Here is a tiny trained network, its code and every weight. The questions are about switching its units off for an input and a target symbol, where a switched-off unit gives its printed mean instead of its output.

import numpy as np


def w(rows, s, z=0):
    codes = np.array(rows[::2]) - 128.0
    scale = np.full(codes.shape[1], s)
    scale[-1] = z or s
    return codes * scale


def f(y):
    return y / 2 * (1 + np.tanh(0.7978845608 * (y + 0.044715 * y**3)))


def softmax(a):
    e = np.exp(a - a.max(-1, keepdims=True))
    return e / e.sum(-1, keepdims=True)


def log_softmax(a):
    a = a - a.max(-1, keepdims=True)
    return a - np.log(np.exp(a).sum(-1, keepdims=True))


def net(x, mask):
    ids = ['αβγδεζηθλμξπτφψω'.index(c) for c in x.split()]
    T = len(ids)
    res = E[ids] + P[:T]
    r = res
    for j in range(3):
        rows = slice(4 * j, 4 * j + 4)
        q, k, v = (r @ M[0][rows].T for M in (Q, K, V))
        z = softmax(np.where(np.tri(T) > 0, q @ k.T / 4**0.5, -1e9)) @ v
        o = O[0][rows]
        res = res + np.where(mask[j], z, o[:, -1]) @ o[:, :-1]
    y = f(res @ A[0][:, :-1].T + A[0][:, -1])
    res = res + np.where(mask[3:11], y, B[0][:, -1]) @ B[0][:, :-1]
    return log_softmax(res[-1] @ U[:, :-1].T + U[:, -1])


Q, K, V, O, A, B = {}, {}, {}, {}, {}, {}
E = w([
[163,114,146],'α',
[155,109,140],'β',
[163,113,138],'γ',
[158,116,133],'δ',
[128,139,99],'ε',
[127,132,78],'ζ',
[126,97,126],'η',
[161,129,109],'θ',
[143,77,96],'λ',
[147,183,138],'μ',
[161,134,132],'ξ',
[134,130,115],'π',
[132,69,193],'τ',
[252,176,114],'φ',
[133,179,162],'ψ',
[201,146,157],'ω',
],0.026)
P = w([
[137,154,130],'0',
[162,169,108],'1',
[189,176,143],'2',
[201,155,171],'3',
[204,144,177],'4',
[221,133,201],'5',
[255,131,220],'6',
],0.0061)
Q[0] = w([
[113,178,150],'H1',
[121,89,132],'H1',
[123,147,134],'H1',
[148,164,105],'H1',
[250,106,121],'H2',
[133,146,132],'H2',
[95,142,134],'H2',
[175,139,119],'H2',
[103,131,132],'H3',
[128,149,132],'H3',
[101,117,130],'H3',
[109,150,153],'H3',
],0.024)
K[0] = w([
[72,231,141],'H1',
[162,80,151],'H1',
[107,164,132],'H1',
[104,142,85],'H1',
[149,161,248],'H2',
[87,127,145],'H2',
[101,120,103],'H2',
[118,124,168],'H2',
[102,122,112],'H3',
[148,76,113],'H3',
[88,155,120],'H3',
[112,101,147],'H3',
],0.017)
V[0] = w([
[70,233,196],'H1',
[152,169,61],'H1',
[153,179,57],'H1',
[145,65,123],'H1',
[182,3,90],'H2',
[62,207,229],'H2',
[83,186,190],'H2',
[153,153,45],'H2',
[150,168,138],'H3',
[178,61,69],'H3',
[166,92,91],'H3',
[1,103,178],'H3',
],0.0093)
O[0] = w([
[255,140,110,138],'H1',
[142,58,127,74],'H1',
[151,49,126,70],'H1',
[65,149,136,144],'H1',
[6,100,103,145],'H2',
[217,197,70,221],'H2',
[191,170,92,178],'H2',
[145,75,216,1],'H2',
[180,115,148,165],'H3',
[35,65,90,146],'H3',
[82,84,109,148],'H3',
[93,250,117,2],'H3',
],0.0085,0.006)
A[0] = w([
[134,42,88,3],'N1',
[190,124,137,95],'N2',
[86,164,234,158],'N3',
[144,255,219,165],'N4',
[55,53,72,137],'N5',
[136,51,186,42],'N6',
[114,15,92,195],'N7',
[202,170,180,125],'N8',
],0.009,0.005)
B[0] = w([
[124,189,31,162],'N1',
[102,219,179,212],'N2',
[101,191,14,161],'N3',
[104,12,91,251],'N4',
[178,255,109,190],'N5',
[214,184,118,159],'N6',
[116,169,224,206],'N7',
[36,45,125,251],'N8',
],0.009,0.012)
U = w([
[132,121,153,99],'α',
[160,118,122,30],'β',
[138,113,164,52],'γ',
[151,115,136,39],'δ',
[214,121,101,1],'ε',
[148,123,146,88],'ζ',
[29,91,179,183],'η',
[145,121,166,91],'θ',
[145,157,123,86],'λ',
[172,33,139,189],'μ',
[162,96,165,93],'ξ',
[155,108,144,89],'π',
[168,132,2,209],'τ',
[197,139,121,88],'φ',
[230,15,35,169],'ψ',
[159,95,167,140],'ω',
],0.0089,0.0058)

Each question gives the input, a string of symbols that net reads in full, and the target symbol t.
The units are the heads (4 rows each of Q, K, V and O) and the neurons (one row each of A and B). Each row of codes is followed by its name. A weight is (code - 128) times the scale printed after its matrix; where a second scale follows, it is the last column's (O, A, B and U).
mask holds one flag per unit, heads first, then neurons. A switched-off unit (its flag False) gives its mean, the last column of its rows in O or B, instead of its output. The means were averaged over made-up inputs and are rounded, as every weight is.
A unit's drop is (log p(t) with every unit on - log p(t) with that unit switched off) / (log p(t) with every unit on - log p(t) with every unit switched off).
The circuit of an input: a set's keep is (log p(t) with only the set's units on - log p(t) with every unit switched off) / (log p(t) with every unit on - log p(t) with every unit switched off). Starting from all 11 units, units are removed one at a time, each time the one whose removal leaves the highest keep (on an exact tie, the one counted first), for as long as the keep stays at least 0.8.
units of the circuit, in order: the units of the circuit, biggest drop first
unit that matters most: the unit with the biggest drop
k most important neurons: the k neurons with the biggest drops, biggest first
which heads matter: for each layer, one digit per head in row order, 1 if its drop is at least 0.15 and else 0, layers parted by /
drop of u: that unit's drop, to one decimal
input τ τ τ τ, target τ: which heads matter	101
input τ τ α τ τ λ η, target τ: 2 most important neurons	[N7, N8]
input η ε ψ ψ η λ μ, target ψ: 3 most important neurons	[N4, N7, N8]
input μ ξ μ, target μ: which heads matter	010
input π β μ τ τ τ β, target τ: units of the circuit, in order	[H2, N7]
input δ φ φ ξ, target φ: unit that matters most	N6
input ζ θ λ, target λ: which heads matter	110
input ψ μ λ ξ, target ψ: 3 most important neurons	[N7, N8, N5]
input τ τ τ η, target τ: units of the circuit, in order	[N7, H3]
input μ ψ ε, target ψ: 2 most important neurons	[N7, N8]
input ε τ η ψ, target ψ: 2 most important neurons	[N4, N7]
input ψ α ψ ξ, target ψ: drop of H2	0.5
input τ μ τ τ β ψ, target ψ: drop of N4	0.2
input μ π ω ψ, target μ: drop of N2	0.2
input ω δ ψ τ μ, target ψ: most important neuron	[N7]
